Below are the code and all the weights of a small trained network. Each question names an input and a class and asks about switching units off, where a switched-off unit gives its printed mean instead of its output.

import numpy as np


def w(rows, s, z=0):
    codes = np.array(rows[::2]) - 128.0
    scale = np.full(codes.shape[1], s)
    scale[-1] = z or s
    return codes * scale


def f(y):
    return y / 2 * (1 + np.tanh(0.7978845608 * (y + 0.044715 * y**3)))


def log_softmax(a):
    a = a - a.max(-1, keepdims=True)
    return a - np.log(np.exp(a).sum(-1, keepdims=True))


def net(x, mask):
    res = np.array(x, float).reshape(1, 5) / 4 @ E
    y = f(res @ A[0][:, :-1].T + A[0][:, -1])
    res = res + np.where(mask, y, B[0][:, -1]) @ B[0][:, :-1]
    return log_softmax(res[-1] @ U[:, :-1].T + U[:, -1])


A, B = {}, {}
E = w([
[126,127,129,125],'x0',
[65,65,61,162],'x1',
[231,72,90,65],'x2',
[189,144,124,223],'x3',
[113,254,65,128],'x4',
],0.0083)
A[0] = w([
[175,126,68,96,51],'n0',
[133,170,41,102,145],'n1',
[113,121,141,114,221],'n2',
[93,187,171,158,156],'n3',
[93,115,131,32,96],'n4',
[122,73,161,167,169],'n5',
[108,204,103,98,129],'n6',
[113,76,163,107,128],'n7',
[92,99,15,148,159],'n8',
[155,56,132,109,96],'n9',
[95,130,120,82,249],'n10',
[194,123,105,191,123],'n11',
[89,155,162,141,3],'n12',
[37,154,194,127,26],'n13',
[63,139,138,70,104],'n14',
[133,164,81,122,99],'n15',
[183,216,185,84,112],'n16',
[173,112,69,7,115],'n17',
[145,132,188,133,139],'n18',
[81,140,167,146,83],'n19',
],0.013,0.0031)
B[0] = w([
[87,54,180,163,174],'n0',
[115,154,228,164,199],'n1',
[127,148,116,130,160],'n2',
[158,105,100,137,241],'n3',
[172,220,51,138,190],'n4',
[168,183,157,110,210],'n5',
[120,160,179,145,216],'n6',
[134,186,167,130,194],'n7',
[230,133,107,1,218],'n8',
[101,121,197,147,218],'n9',
[143,171,104,146,182],'n10',
[227,161,57,177,218],'n11',
[104,75,139,130,161],'n12',
[180,26,173,162,223],'n13',
[187,166,82,144,183],'n14',
[78,133,173,152,163],'n15',
[167,121,92,32,255],'n16',
[192,40,133,173,242],'n17',
[135,159,120,97,179],'n18',
[177,58,154,136,178],'n19',
],0.019,0.0066)
U = w([
[156,125,141,6,95],'0',
[151,65,128,172,98],'1',
[161,183,70,194,120],'2',
[127,194,225,138,96],'3',
[149,140,130,118,249],'4',
[103,154,97,90,124],'5',
[55,134,70,119,88],'6',
],0.012,0.011)

Each question gives the input, the list of numbers given to net, and the class t.
The units are the neurons (one row each of A and B). Each row of codes is followed by its name. A weight is (code - 128) times the scale printed after its matrix; where a second scale follows, it is the last column's (A, B and U).
mask holds one flag per neuron, in row order. A switched-off neuron (its flag False) gives its mean, the last column of its row in B, instead of its output. The means were averaged over made-up inputs and are rounded, as every weight is.
A unit's drop is (log p(t) with every unit on - log p(t) with that unit switched off) / (log p(t) with every unit on - log p(t) with every unit switched off).
most important unit: the unit with the biggest drop
k most important neurons: the k neurons with the biggest drops, biggest first
drop when u is switched off: that unit's drop, to one decimal
input [1,1,8,-6,-2], class 1: most important unit	n17
input [1,7,-7,0,-5], class 0: 2 most important neurons	(n8 n5)
input [6,4,-4,6,-3], class 2: 2 most important neurons	(n16 n11)
input [-3,2,2,-6,7], class 3: 3 most important neurons	(n1 n6 n11)
input [0,3,-4,5,7], class 3: 2 most important neurons	(n1 n6)
input [2,-6,8,-7,0], class 1: 3 most important neurons	(n17 n0 n8)
input [1,1,6,-6,4], class 1: 3 most important neurons	(n17 n0 n11)
input [-1,3,3,4,-1], class 2: 3 most important neurons	(n16 n11 n13)
input [2,4,6,1,1], class 1: 3 most important neurons	(n17 n16 n0)
input [0,4,-3,-8,-2], class 2: 2 most important neurons	(n4 n14)
input [2,7,-7,-2,3], class 0: 2 most important neurons	(n8 n17)
input [1,5,-2,-5,6], class 3: 3 most important neurons	(n1 n16 n6)
input [-5,5,-2,-5,8], class 3: 3 most important neurons	(n1 n6 n16)
input [-8,-8,-2,0,-7], class 0: most important unit	n16
input [3,-4,-2,7,-1], class 2: 2 most important neurons	(n11 n8)
input [1,4,6,3,8], class 3: 2 most important neurons	(n1 n15)
input [-1,8,0,-6,5], class 0: drop when n11 is switched off	0.2
input [3,0,-1,1,7], class 3: drop when n1 is switched off	0.2
input [6,-6,-8,-1,7], class 1: drop when n8 is switched off	0.3
input [-4,-6,2,2,4], class 0: most important unit	n16
input [-7,-6,8,3,-7], class 1: drop when n3 is switched off	0.0
